Each row has a name. After each piece below comes the name of the row it's from, unless a question asks for something else. Each question is about the rows just above it. Some pieces are copies with a little noise.

<96>: [ 33.4  33.4 -85.4  21.3]
<178>: [-14.2  58.7 -57.5  75.3]
<208>: [-85.4  33.4 -85.4 -66.5]
<187>: [ 39.2 -13.7 -68.2 -70.6]
<188>: [-17.5  70.0  -4.2  45.1]
<164>: [ 45.4 -40.0  45.4 -17.9]
<128>: [-75.7  16.9 -69.8 -45.6]
Which value appears more than once in <164>? | [45.4]
which: [-14.2  58.7 -57.5  75.4] | <178>
The value that <208> holds more than once: | [-85.4]
The value that <96> holds more than once: | [33.4]

<208>: [ 18.8 -30.3  -0.6  -7.2]
<187>: [-74.7  50.8 -65.5  -2.7]
<76>: [ 67.2 -67.2  35.5 -23.3]
<178>: [-35.9  36.5  36.5 -53.2]
<38>: [10.1 28.3 14.4 28.3]
<188>: [ 67.2 -56.0  35.5 -23.3]
<90>: [-34.8   8.4 -42.0  -7.1]
<164>: [ 26.7 -39.2 -45.8  35.9]
<21>: [ 18.2 -41.7  35.9  -2.8]
<13>: [-28.9  59.5 -24.2  39.7]
<96>: [ 51.0 -53.8  41.2  42.8]
<128>: [26.7 26.7 26.7 61.8]
Repeated in <178>: | [36.5]
Which value appears more than once in <38>? | [28.3]
which: [ 67.4 -67.2  35.6 -23.3] | <76>
The value that <128> holds more than once: | [26.7]
which: [ 18.6 -30.3  -0.7  -7.4] | <208>

<164>: [-40.8  40.1 -54.5  17.7  -0.3  -1.3   1.2  23.5 -27.7 -77.7  -4.2  27.9
   9.2 -28.3  35.2 -17.4   6.9 -17.6 -20.9]
<13>: [ -7.3  11.9 -26.8 -33.5  22.2  29.5 -23.6  26.8  -6.4 -44.2  26.3  34.7
  35.7 -14.6  -4.8 -35.4  -3.4 -19.6   1.9]
<208>: [-49.9  46.0  43.4   7.2   6.7  37.3 -38.7  21.2  31.4  11.5  17.3  25.4
  42.1 -35.1  46.5   8.3 -24.1  12.7  19.4]
<128>: [-45.9  39.1 -77.8   0.6 -26.4 -10.7  25.3  33.4   5.0 -40.1  -8.6  21.7
 -43.2 -46.8  32.5  -7.9   9.6 -19.3   1.9]
<90>: [  7.6  -0.3   0.5  29.1  14.8  23.0 -15.0  -1.7 -35.1  59.3   9.9   3.6
  49.8 -35.6 -51.2  31.7 -23.7  -9.7  56.7]
<38>: [-45.9  39.1 -10.4   0.6 -26.4 -10.7  25.3  33.4   5.0 -40.1  -8.6  21.7
 -43.2 -46.8  32.5  -7.9   9.6 -19.3 -60.3]
<96>: [  2.3  13.1  -8.2 -50.6  -6.3  58.2 -28.5  17.5 -45.9 -24.7  40.0  47.1
  35.7 -21.2  11.2 -30.5  -9.6 -21.8  21.0]
<188>: [-39.8  10.7  22.6  18.8  29.8 -59.2  17.2  26.8   8.7 -15.9 -26.9 -26.0
 -43.1   3.9   9.7  -4.3  13.1  17.9 -74.8]
<21>: [-15.0  23.9  27.5  23.4 -48.4  21.0   5.6 -11.9  82.4  40.9  -2.0   8.4
  -8.4 -32.6  31.5  39.7 -13.3   1.2  23.3]
<76>: [ 33.4  39.1 -10.4   0.6 -26.4 -10.7  33.4  33.4   5.0 -40.1  -8.6  21.7
 -43.2 -46.8  32.5  -7.9   9.6 -19.3   1.9]
<187>: [-46.1  27.3  34.3  59.5  15.2 -29.5  10.4  21.3  26.1  50.3 -21.0 -17.9
  -7.1 -45.0 -12.5  41.9 -13.3  11.3 -16.0]
Repeated in <76>: | [33.4]
which: [-40.7  40.0 -54.6  17.5  -0.3  -1.3   1.1  23.7 -27.7 -77.7  -4.0  27.8
   9.4 -28.2  35.2 -17.2   7.0 -17.5 -20.8] | <164>

<178>: [ 43.5   8.0 -34.0  21.8 -17.4 -46.9 -46.9 -46.9  62.2  23.9]
<90>: [-24.2  -3.3 -80.0  -3.3  53.3  -9.2  -3.3  53.3 -13.2 -21.7]
<187>: [-24.7  13.4  33.3 -24.2  29.7  33.3 -49.9 -24.7 -47.5 -24.7]
Repeated in <178>: | [-46.9]
which: [ 43.5   8.0 -33.9  21.8 -17.3 -47.0 -46.9 -46.9  62.3  23.9] | <178>
[-24.7  13.4  33.3 -24.2  29.7  33.3 -49.9 -24.7 -47.5 -24.7] is in which row? | <187>
Which row holds [-24.2  -3.3 -80.0  -3.3  53.3  -9.2  -3.3  53.3 -13.2 -21.7]? | <90>

<188>: [-50.9  25.7  55.5  10.7 -66.6  70.6 -50.6  -9.7  70.1]
<13>: [-66.0  47.9 -22.5  24.8  44.3  46.3  -0.8 -11.2  24.8]
<208>: [ 33.3   3.2 -37.3  44.2 -35.5  41.7 -56.4  29.5  56.5]
<96>: [ 46.9   2.5 -30.1 -14.7  12.6  55.7 -65.3 -45.3  50.1]
<178>: [14.7 21.2 36.0 22.4 -5.7 69.1 68.5 66.7 64.4]
<76>: [ -6.8   8.4  28.8 -20.2  40.2  39.8 -17.3   9.3  58.8]
<38>: [ -9.3  12.9  28.5 -69.2  52.2  52.1  68.4 -58.4 -21.6]
<187>: [-14.7   2.5 -14.7 -14.7  12.6 -58.0 -65.3 -45.3  50.1]
which: [14.7 21.1 36.0 22.4 -5.7 69.1 68.5 66.6 64.4] | <178>
Which value appears more than once in <187>? | [-14.7]
which: [ 33.3   3.1 -37.3  44.0 -35.4  41.6 -56.4  29.2  56.6] | <208>

<96>: [ 72.4  72.4 -51.7  39.1  72.4]
<187>: [ 25.5 -27.1  -1.9  39.1   2.1]
<208>: [ 25.5 -27.1 -51.7  39.1   2.1]
which: [ 25.6 -26.9 -51.5  38.9   2.4] | <208>
Repeated in <96>: | [72.4]
which: [ 72.4  72.4 -51.7  39.1  72.4] | <96>

<21>: [-16.2 -59.6  35.2  48.3   5.8   5.9 -13.9 -33.8  15.3  11.6  13.9  36.7
  84.4  -3.6  34.0  -8.3   7.5 -23.3 -52.9  53.5 -23.4  57.3 -77.5 -58.1
 -52.5 -16.2]
<128>: [-12.2 -47.6  35.7  41.6   3.2   1.9 -45.2 -28.9  20.1   7.4  10.4  37.1
  75.7  -2.7  34.1  -7.0 -45.2 -20.3 -45.2  49.7 -45.2  51.4 -70.6 -49.1
 -45.4  -9.4]
<13>: [-0.4 -1.0  2.2 -1.3  1.8  2.1 -5.0 -2.6  1.4  1.7 -1.3  4.3  2.8  0.7
  3.3  2.9  2.9 -0.6 -2.9  2.9  2.3  5.1 -1.1 -1.7 -1.0  1.1]
<164>: [ -8.4 -42.5  34.1  50.5   2.4   6.3  -4.1 -28.6  21.6  11.0   5.6  32.3
  75.5  -4.1  32.4  -9.0   2.4 -18.3 -49.9  50.8 -26.1  -4.1 -69.8 -48.7
 -45.1  -6.2]
<188>: [-14.1 -48.0  34.7  41.6   2.1   1.3  -8.4 -29.9  18.3   8.0  10.6  36.5
  75.7  -2.3  33.8  -8.1   7.9 -21.2 -43.8  48.8 -17.3  51.2 -72.2 -49.6
 -47.6 -12.0]
<178>: [-2.2  0.7  2.4 -1.5  1.0  1.3 -3.7 -0.5  0.2 -0.5 -1.4  3.4  0.5  0.6
  4.1  2.9  0.6  0.6 -0.5 -0.5  3.0  3.7 -0.8 -1.0 -1.7 -2.0]
<76>: [-13.6 -60.2  35.5  46.2   7.7   6.6 -17.8 -32.8  16.8   9.9  14.6  37.3
  83.9  -3.9  33.0  -6.7   8.4 -22.7 -54.0  54.4 -21.4  56.4 -74.0 -57.2
 -48.5 -12.4]
<90>: [-14.0 -60.8  35.5  46.1   7.7   5.5 -18.0 -31.6  16.8   9.8  15.5  37.4
  83.1  -4.3  33.6  -6.2   7.6 -21.6 -53.8  54.5 -19.9  56.3 -73.7 -56.2
 -48.4 -13.0]
<187>: [-14.1 -47.7  34.5  41.7   2.5  -6.9 -47.7 -30.1  18.3 -47.7   9.8  36.9
  75.3  -2.3  34.6  -6.9   8.0 -20.4 -44.8  49.5 -16.8  52.8 -47.7 -49.1
 -47.7 -11.7]
<96>: [-10.9 -57.4  32.1  40.4   5.1   1.0 -12.7 -31.4  18.4   5.7  15.2  37.2
  79.2  -3.3  30.5  -7.1  12.3 -22.2 -49.1  56.6 -15.7  52.4 -70.5 -49.6
 -44.8  -6.9]
The value that <128> holds more than once: | [-45.2]
Repeated in <21>: | [-16.2]
which: [-10.9 -57.4  32.1  40.4   5.1   1.0 -12.7 -31.4  18.4   5.7  15.2  37.2
  79.2  -3.3  30.5  -7.1  12.3 -22.2 -49.1  56.6 -15.7  52.4 -70.5 -49.6
 -44.8  -6.9] | <96>
The row with [-14.1 -47.7  34.5  41.7   2.5  -6.9 -47.7 -30.1  18.3 -47.7   9.8  36.9
  75.3  -2.3  34.6  -6.9   8.0 -20.4 -44.8  49.5 -16.8  52.8 -47.7 -49.1
 -47.7 -11.7] is | <187>

<21>: [-43.0  36.8  15.6  12.6   2.6  22.3 -38.8 -61.9]
<164>: [-43.0  36.8 -39.1  12.6   2.6  22.3 -38.8 -61.9]
<90>: [ 17.7  72.9 -13.5 -28.5  27.3   2.0  72.9 -17.4]
<96>: [ 59.7 -26.0  40.5 -19.9  16.3 -39.3  16.5  24.6]
<76>: [-24.0  18.9  20.1 -49.3 -24.0 -25.8 -53.3 -32.1]
<188>: [-31.4  11.1 -71.5  47.0 -40.0  14.8   2.4   2.6]
<38>: [-16.7 -47.7 -78.8  28.6   3.5  26.5  24.9  -1.1]
<187>: [-37.3 -18.1 -69.9 -33.4  38.4 -54.6  -9.6 -67.7]
<178>: [ 39.3  45.9  39.0  -1.0  -8.7 -11.6  -4.6   4.6]
<128>: [-43.0  36.8 -39.1  12.6 -38.4  22.3 -38.8 -61.9]
which: [-24.0  18.8  20.1 -49.3 -23.9 -25.8 -53.3 -32.2] | <76>
which: [ 39.2  45.9  39.1  -1.0  -8.7 -11.7  -4.5   4.5] | <178>
Repeated in <76>: | [-24.0]
Which row holds [-37.3 -18.1 -69.9 -33.4  38.4 -54.6  -9.6 -67.7]? | <187>
which: [-37.5 -18.1 -69.8 -33.5  38.4 -54.6  -9.7 -67.6] | <187>
The value that <90> holds more than once: | [72.9]
which: [-43.0  36.8 -39.1  12.6   2.6  22.3 -38.8 -61.9] | <164>

<128>: [23.1  4.2  1.7 19.8 18.5]
<21>: [-23.5  33.4 -33.4  19.1  24.7]
<76>: [-5.9 60.8 30.6 -6.1  2.0]
<208>: [ 49.4 -50.4   5.4  16.2 -78.7]
<187>: [ 49.4 -50.4   5.4  16.2  38.4]
<178>: [ 67.1 -50.4   5.4  16.2  38.4]
<96>: [-23.5  33.4   9.1 -32.6 -10.0]
<38>: [-29.8 -29.4 -53.0 -14.3   5.9]
<164>: [ 61.1 -65.4 -15.5  27.8 -46.7]
<90>: [ 14.4  61.8  20.1 -52.7  12.5]
<188>: [ 41.6 -42.2  38.1 -38.2  51.3]
which: [-23.5  33.3   8.9 -32.6  -9.9] | <96>
which: [-29.9 -29.5 -53.0 -14.3   5.9] | <38>

<164>: [-10.3 -34.4  39.6  70.8  23.3]
<13>: [-12.5 -20.6  47.1  46.4  65.4]
<128>: [ -5.4 -55.1  31.6   9.9  -4.6]
<188>: [ 62.4 -38.6  62.4  18.7  62.4]
<76>: [ 45.5 -14.5  47.6  47.7 -34.9]
<90>: [ 34.5 -79.3 -45.3  26.0  26.0]
<21>: [ 69.5 -23.6  30.7 -26.2  54.6]
<178>: [-36.0 -36.0  11.1 -36.0  13.2]
<38>: [76.9 15.0 37.4  6.2 42.9]
<96>: [68.2 17.4 41.9 12.7 39.4]
<208>: [  4.8 -40.1 -40.0  76.7  36.8]
<187>: [ 11.5 -50.6  55.0  25.9 -38.4]
which: [68.2 17.4 41.9 12.7 39.3] | <96>
The value that <178> holds more than once: | [-36.0]
which: [ 45.6 -14.5  47.7  47.7 -34.9] | <76>
The value that <188> holds more than once: | [62.4]
Repeated in <90>: | [26.0]
which: [ 34.6 -79.3 -45.2  25.8  26.3] | <90>
[  4.8 -40.1 -40.0  76.7  36.8] is in which row? | <208>

